Here is a tiny trained network, its code and every weight. The questions are about switching its units off for an input and a target symbol, where a switched-off unit gives its printed mean instead of its output.

import numpy as np


def w(rows, s, z=0):
    codes = np.array(rows[::2]) - 128.0
    scale = np.full(codes.shape[1], s)
    scale[-1] = z or s
    return codes * scale


def f(y):
    return y / 2 * (1 + np.tanh(0.7978845608 * (y + 0.044715 * y**3)))


def softmax(a):
    e = np.exp(a - a.max(-1, keepdims=True))
    return e / e.sum(-1, keepdims=True)


def log_softmax(a):
    a = a - a.max(-1, keepdims=True)
    return a - np.log(np.exp(a).sum(-1, keepdims=True))


def net(x, mask):
    ids = ['ΘΣΨΩαβεζηπφ'.index(c) for c in x.split()]
    T = len(ids)
    res = E[ids] + P[:T]
    r = res
    for j in range(2):
        rows = slice(2 * j, 2 * j + 2)
        q, k, v = (r @ M[0][rows].T for M in (Q, K, V))
        z = softmax(np.where(np.tri(T) > 0, q @ k.T / 2**0.5, -1e9)) @ v
        o = O[0][rows]
        res = res + np.where(mask[j], z, o[:, -1]) @ o[:, :-1]
    y = f(res @ A[0][:, :-1].T + A[0][:, -1])
    res = res + np.where(mask[2:10], y, B[0][:, -1]) @ B[0][:, :-1]
    return log_softmax(res[-1] @ U[:, :-1].T + U[:, -1])


Q, K, V, O, A, B = {}, {}, {}, {}, {}, {}
E = w([
[201,63,76,171],'Θ',
[83,139,114,17],'Σ',
[143,166,87,227],'Ψ',
[158,166,166,107],'Ω',
[206,63,81,174],'α',
[72,142,90,13],'β',
[192,84,163,250],'ε',
[158,104,253,126],'ζ',
[146,145,201,131],'η',
[206,54,87,190],'π',
[54,71,209,100],'φ',
],0.0069)
P = w([
[244,98,114,75],'0',
[123,61,133,253],'1',
[94,87,130,205],'2',
[99,121,136,166],'3',
[104,151,145,136],'4',
[107,163,148,109],'5',
[114,177,147,90],'6',
],0.0038)
Q[0] = w([
[49,95,159,128],'H1',
[5,195,122,114],'H1',
[158,91,35,100],'H2',
[89,49,173,126],'H2',
],0.028)
K[0] = w([
[67,125,229,102],'H1',
[34,241,186,134],'H1',
[239,13,57,184],'H2',
[107,122,251,134],'H2',
],0.02)
V[0] = w([
[247,93,229,101],'H1',
[83,66,197,151],'H1',
[235,228,186,181],'H2',
[135,37,229,93],'H2',
],0.015)
O[0] = w([
[132,40,168,246,219],'H1',
[58,169,147,188,252],'H1',
[203,222,213,80,184],'H2',
[175,27,194,153,238],'H2',
],0.011,0.0024)
A[0] = w([
[106,151,123,3,98],'N1',
[203,143,63,176,174],'N2',
[58,126,185,33,2],'N3',
[122,78,148,143,87],'N4',
[88,134,121,181,131],'N5',
[106,191,114,70,171],'N6',
[172,127,175,70,116],'N7',
[162,81,95,89,149],'N8',
],0.02,0.0047)
B[0] = w([
[244,144,75,220,194],'N1',
[89,15,94,182,204],'N2',
[6,68,184,127,147],'N3',
[78,219,112,98,255],'N4',
[170,47,114,116,214],'N5',
[68,157,96,54,228],'N6',
[150,71,228,153,166],'N7',
[192,107,131,41,129],'N8',
],0.019,0.0099)
U = w([
[150,135,128,137,52],'Θ',
[144,166,88,126,166],'Σ',
[177,147,158,122,189],'Ψ',
[162,62,124,186,155],'Ω',
[163,109,149,53,111],'α',
[2,109,130,69,141],'β',
[133,143,147,147,116],'ε',
[230,169,82,155,119],'ζ',
[116,162,181,139,117],'η',
[136,124,135,120,2],'π',
[145,148,139,146,131],'φ',
],0.0075,0.0052)

Each question gives the input, a string of symbols that net reads in full, and the target symbol t.
The units are the heads (2 rows each of Q, K, V and O) and the neurons (one row each of A and B). Each row of codes is followed by its name. A weight is (code - 128) times the scale printed after its matrix; where a second scale follows, it is the last column's (O, A, B and U).
mask holds one flag per unit, heads first, then neurons. A switched-off unit (its flag False) gives its mean, the last column of its rows in O or B, instead of its output. The means were averaged over made-up inputs and are rounded, as every weight is.
A unit's drop is (log p(t) with every unit on - log p(t) with that unit switched off) / (log p(t) with every unit on - log p(t) with every unit switched off).
unit that matters most: the unit with the biggest drop
top k neurons: the k neurons with the biggest drops, biggest first
drop when u is switched off: that unit's drop, to one decimal
input Ψ Ψ Σ, target Σ: top 2 neurons	(N1 N6)
input Ψ Ψ Σ Ψ Σ π, target Ω: unit that matters most	N4
input Ψ β β ε, target Ω: top 3 neurons	(N6 N5 N2)
input α Ψ Ψ ε, target Ω: top 2 neurons	(N2 N6)
input Θ Σ α φ ε, target β: top 2 neurons	(N4 N1)
input Ψ ε π Ψ ε Ψ Σ, target Ω: top 3 neurons	(N1 N3 N7)
input φ Ψ Θ Σ β, target ζ: top 4 neurons	(N1 N2 N4 N8)
input Ψ Ψ Σ Σ, target Σ: top 2 neurons	(N1 N3)
input Σ Ψ φ Ψ Θ, target Ω: top 2 neurons	(N4 N6)
input Σ Ω Ψ, target Ω: top 3 neurons	(N4 N6 N2)
input η Ψ ε Ω Σ Ψ Ψ, target Σ: top 2 neurons	(N6 N1)
input β Ψ φ Θ, target Ω: top 3 neurons	(N6 N4 N2)
input Ψ Ω α Σ φ Ψ, target β: top 2 neurons	(N1 N6)
input Ψ Σ Σ α Ψ, target β: unit that matters most	H1
input Ψ Ψ Ψ ε Ψ Ψ β, target ζ: drop when N6 is switched off	0.1
input Σ ε ε Σ Σ, target Ω: drop when N2 is switched off	-0.4
input Ψ Ψ Ψ ζ, target η: drop when N8 is switched off	0.0
